Below are the code and all the weights of a small trained network. Each question names an input and a class and asks about switching units off, where a switched-off unit gives its printed mean instead of its output.

import numpy as np


def w(rows, s, z=0):
    codes = np.array(rows[::2]) - 128.0
    scale = np.full(codes.shape[1], s)
    scale[-1] = z or s
    return codes * scale


def f(y):
    return np.maximum(y, 0)


def log_softmax(a):
    a = a - a.max(-1, keepdims=True)
    return a - np.log(np.exp(a).sum(-1, keepdims=True))


def net(x, mask):
    res = np.array(x, float).reshape(1, 6) / 4 @ E
    y = f(res @ A[0][:, :-1].T + A[0][:, -1])
    res = res + np.where(mask, y, B[0][:, -1]) @ B[0][:, :-1]
    return log_softmax(res[-1] @ U[:, :-1].T + U[:, -1])


A, B = {}, {}
E = w([
[135,129,128,122,129,130,133,121,131,125,121],'x0',
[185,126,114,135,67,181,225,207,228,191,184],'x1',
[60,38,152,160,194,204,199,193,146,60,47],'x2',
[1,193,67,142,36,219,194,13,102,134,121],'x3',
[126,130,131,121,134,128,126,126,136,126,130],'x4',
[68,91,37,3,134,83,161,216,52,159,144],'x5',
],0.0058)
A[0] = w([
[91,132,136,123,158,100,76,83,70,93,81,41],'n0',
[93,129,133,127,151,106,75,87,78,78,83,34],'n1',
[172,191,121,85,90,67,77,102,107,173,198,100],'n2',
[159,120,98,142,70,180,226,171,216,178,172,105],'n3',
[179,164,221,254,111,179,90,56,209,103,104,113],'n4',
[91,107,56,40,118,109,161,183,76,157,149,2],'n5',
[84,51,144,138,177,190,191,165,129,78,57,62],'n6',
[153,201,103,98,85,88,90,91,97,183,202,62],'n7',
[83,128,131,125,161,105,66,82,67,85,90,53],'n8',
[24,195,44,144,49,215,192,27,102,131,122,58],'n9',
[82,68,134,136,179,170,180,172,126,69,77,84],'n10',
[86,139,133,121,147,108,76,93,72,85,90,83],'n11',
],0.0058,0.00089)
B[0] = w([
[145,137,207,83,67,199,97,161,119,176,177,181],'n0',
[140,153,191,99,77,201,117,171,126,169,184,178],'n1',
[130,135,79,206,105,83,92,66,199,176,45,201],'n2',
[132,166,228,59,49,228,114,176,106,182,201,219],'n3',
[28,197,66,47,216,40,254,141,6,60,158,231],'n4',
[46,190,74,82,178,53,210,109,52,96,134,199],'n5',
[105,157,98,206,77,111,98,45,200,185,46,200],'n6',
[111,142,91,213,105,111,110,63,181,171,44,195],'n7',
[147,151,194,80,84,201,105,159,132,163,180,185],'n8',
[242,9,63,141,237,99,46,217,184,22,159,254],'n9',
[111,154,89,207,79,96,92,53,200,185,45,192],'n10',
[140,139,199,84,87,196,109,169,151,172,178,179],'n11',
],0.0053,0.0078)
U = w([
[100,145,110,212,62,113,108,44,185,174,29,80],'0',
[131,147,216,78,42,223,125,168,113,163,206,86],'1',
[42,173,97,95,188,62,218,119,24,92,141,97],'2',
[235,11,104,146,218,104,66,187,164,69,143,249],'3',
],0.011,0.0013)

Each question gives the input, the list of numbers given to net, and the class t.
The units are the neurons (one row each of A and B). Each row of codes is followed by its name. A weight is (code - 128) times the scale printed after its matrix; where a second scale follows, it is the last column's (A, B and U).
mask holds one flag per neuron, in row order. A switched-off neuron (its flag False) gives its mean, the last column of its row in B, instead of its output. The means were averaged over made-up inputs and are rounded, as every weight is.
A unit's drop is (log p(t) with every unit on - log p(t) with that unit switched off) / (log p(t) with every unit on - log p(t) with every unit switched off).
The circuit of an input: a set's keep is (log p(t) with only the set's units on - log p(t) with every unit switched off) / (log p(t) with every unit on - log p(t) with every unit switched off). Starting from all 12 units, units are removed one at a time, each time the one whose removal leaves the highest keep (on an exact tie, the one counted first), for as long as the keep stays at least 0.8.
circuit, biggest first: the units of the circuit, biggest drop first
most important unit: the unit with the biggest drop
top k neurons: the k neurons with the biggest drops, biggest first
drop when u is switched off: that unit's drop, to one decimal
input [1,6,-1,-4,-1,8], class 2: circuit, biggest first => (n5)
input [1,5,-4,-3,6,7], class 2: top 2 neurons => (n5, n9)
input [1,-4,-8,-7,5,5], class 0: top 4 neurons => (n9, n2, n7, n4)
input [7,-5,-5,-5,-6,3], class 0: circuit, biggest first => (n9, n2)
input [-6,-4,-6,-5,-7,1], class 0: top 2 neurons => (n9, n2)
input [-6,3,4,0,-1,-5], class 2: top 3 neurons => (n4, n2, n7)
input [2,3,5,-5,8,-3], class 0: circuit, biggest first => (n9, n6)
input [-7,2,-3,4,-6,3], class 3: top 2 neurons => (n9, n4)
input [1,-3,4,-5,-8,5], class 2: top 2 neurons => (n9, n5)
input [8,2,6,4,1,5], class 0: top 2 neurons => (n6, n4)
input [2,-4,5,5,-7,-6], class 2: top 3 neurons => (n4, n2, n7)
input [7,-4,-1,5,-5,2], class 3: top 3 neurons => (n9, n3, n4)
input [-3,2,6,8,-2,6], class 3: top 2 neurons => (n9, n4)
input [-3,-2,-5,3,8,5], class 0: top 3 neurons => (n4, n7, n2)
input [-1,7,8,-1,0,-4], class 0: most important unit => n6
input [7,5,4,0,-7,-7], class 2: drop when n4 is switched off => 1.1
input [-1,6,7,-6,-2,2], class 0: drop when n9 is switched off => 0.3
input [6,-7,5,-1,-6,-5], class 1: drop when n8 is switched off => 0.2
